[[ 12 -28 -38  -6]
 [ 19 -15   7  28]
 [  4  -5  28  24]] value -38

[[ -3  19  -4 -29   3 -20]
 [  9  25  -4 -27  10 -20]
 [ 34   1 -15 -11   2  11]] value -4

[[ -1  16  29  30]
 [-10   8   8   0]
 [-13  -4  -3   2]] value 29

[[ 16  24 -12  36  35 -31   7]
 [ 17  -6  -7  -2 -20  -1  32]
 [ 32   8 -20 -32  33   9 -11]] value -12

[[ -9  12 -20 -14 -16   0]
 [ 10  10 -15  -1   1  29]
 [ 14  -9 -16  -8  10  -9]] value -20

[[  1   7  -2 -22  21   2]
 [ -7  -3  -2   4 -14 -28]
 [-13   7  13   6  -5 -10]] value -2

[[-35  20  26  38  24   4  38]
 [  3 -38 -21 -16 -27 -13 -25]
 [ 38 -21  39 -28  34  17  35]] value 26

[[ 26 -35  23 -25  16]
 [  9  20 -20  25 -20]
 [ -2 -34 -32 -14  16]] value 23
---
Input:
[[ 14 -17  21  16]
 [ -9  25  32   5]]
Output: 25

Input:
[[-23   2  14  -3   6  -3]
 [ 12 -31  -4   2 -10  -2]
 [ 23   2 -27   0  -3 -15]]
Output: 0

Input: [-22  23 -34   0 -14  -3]
Output: 0

Input: [-6 -9 36 -4 17 30]
Output: -4

Input:
[[  9  -1  -7  30]
 [-13   7 -11 -33]
 [ -3   0 -27 -16]]
Output: 0

Input:
[[  1  31   6  17  28]
 [ -6  16 -20  -5  18]
 [-13  -3  -3   8  16]]
Output: -3

Input: [-13  -4  11 -34   2]
Output: 11
---
Input:
 12.4    3.5   -6.5  -10.0  -14.7
 -4.1   -1.1   -1.4    2.0    0.3
  0.4   -1.6   -6.4   -5.0   -6.4
Output: 0.3

Input:
-0.14  -0.08  -0.13   0.06   0.12
 0.04  -0.02  -0.12   0.00  -0.15
Output: -0.15

Input:
-0.022   0.000   0.205  -0.068  -0.059
 0.143   0.194  -0.013  -0.175  -0.175
Output: -0.175

Input:
 1.793   0.938   0.364  -1.082   0.963  -0.391
-0.198  -1.170   0.775  -0.885  -0.844   0.623
 0.188   0.707   0.085   0.432   1.717  -1.372
Output: 0.623

Input:
 -1.8    4.7   16.6   14.1    9.4
 15.4   23.3    3.4   12.4   20.1
 -2.9  -16.4   -5.1   -3.6   11.5
Output: 20.1

Input:
  24.658   -31.603   -80.418   120.212  -163.689    56.196   -82.166
 -24.002  -137.001    24.658   -80.418   120.212  -163.689    56.196
Output: 56.196

Input:
-0.1   0.2   0.3   0.5  -1.9
-1.1  -1.0  -1.3  -1.5   1.3
Output: 1.3

Input:
  91.70   -57.91   114.87   -58.75
   9.52   -77.84    -3.26  -130.50
Output: -130.50
---
[ -1 -35 -26  10 -27 -10  14] yields -10

[[  7 -23   1  -2 -33 -21]
 [ -2  15  -7   0  12   2]] yields 12

[20 -3 33 -4] yields 33

[[ 0 27 31 31]
 [ 0  0 25 31]
 [ 0 27 31 31]] yields 31

[[ 22  -9  38   0  18 -21]
 [  0 -20  33 -23  29  -4]
 [  6  29   7 -34 -15  29]] yields -15

[[-30  -1  -1  23  -4  -3   0]
 [ 19  -2   0  13 -22   8  12]] yields 8

[[ 19  -6 -23  30  22]
 [ 15  -8  -4   5   2]
 [ -8   9  -9  12   4]] yields 12

[[  3   8  -1  37 -37  -7   0]
 [  7  -8  11 -25  19   1  -1]] yields 1
---
[-38  13 -12  13] --> 13
[-15 -19 -34  33 -17 -14   3] --> 3
[ 16   8  24 -32] --> -32
[ -8 -40  -9  -5] --> -5
[ -2 -23 -31 -18  -9 -11  18] --> 18
[ 2 -7 32  1] --> 1
---
202,150,93,52,43,54,72
250,225,195,163,134,105,76
23,62,106,133,128,104,80
-> 106

1,1,8,7,7
4,0,8,8,4
-> 8

212,150,146,120
9,167,109,93
188,169,120,92
-> 120

7,7,1,1,2,5,7
6,0,7,2,1,2,0
-> 7

1,4,1,6
8,2,5,4
2,4,2,6
-> 2

24,93,72,19 -> 72

7,8,7,2,6,7,7 -> 7

5,7,6,5,7,4
5,6,4,3,2,6
6,6,7,6,4,9
-> 7

-4,10,1,-8,-3,20,5
7,12,27,19,27,-5,16
29,0,10,37,32,-26,0
-> 10
---
[[6, 7, 4, 7, 6, 0, 5], [8, 3, 6, 5, 2, 1, 7]]	0
[5907, 6013, 1691, 9720, 6920]	9720
[-7, 38, 2, -19, -30, 28]	-30
[[95, 12, 61, 56, 18, 32], [90, 13, 63, 59, 31, 35], [99, 3, 69, 49, 23, 17]]	18
[11, 92, 98, 52]	98
[0, 614, -207, -707, 446]	-707
---
[[6, -16, 2, -1, -9, -16, -34], [21, 46, 31, 35, 21, 46, 33], [17, 37, -12, 39, -8, 10, 3]] ⇒ 46
[[6, 6, 6, 5, 5, 4], [4, 4, 5, 9, 2, 6], [6, 4, 2, 4, 5, 4]] ⇒ 2
[[68, 67, 84, 59, 88], [67, 51, 24, 67, 34], [60, 50, 26, 69, 31]] ⇒ 67
[[5677, 6260, 3966, 5745, 2904, 4903], [7305, 9130, 5839, 5013, 4310, 5586], [6397, 4729, 4043, 7287, 7236, 4723]] ⇒ 4310
[[211, 160, 159, 85, 195, 159, 108], [62, 127, 122, 103, 165, 67, 161], [182, 91, 86, 156, 74, 134, 207]] ⇒ 67
[[-70, 57, 227, 337, 23, -619], [466, 793, -206, 463, -282, 402], [352, -273, -234, 224, -47, 306]] ⇒ -282
[[6, 3, 7, 7], [6, 2, 8, 7], [7, 7, 7, 7]] ⇒ 8
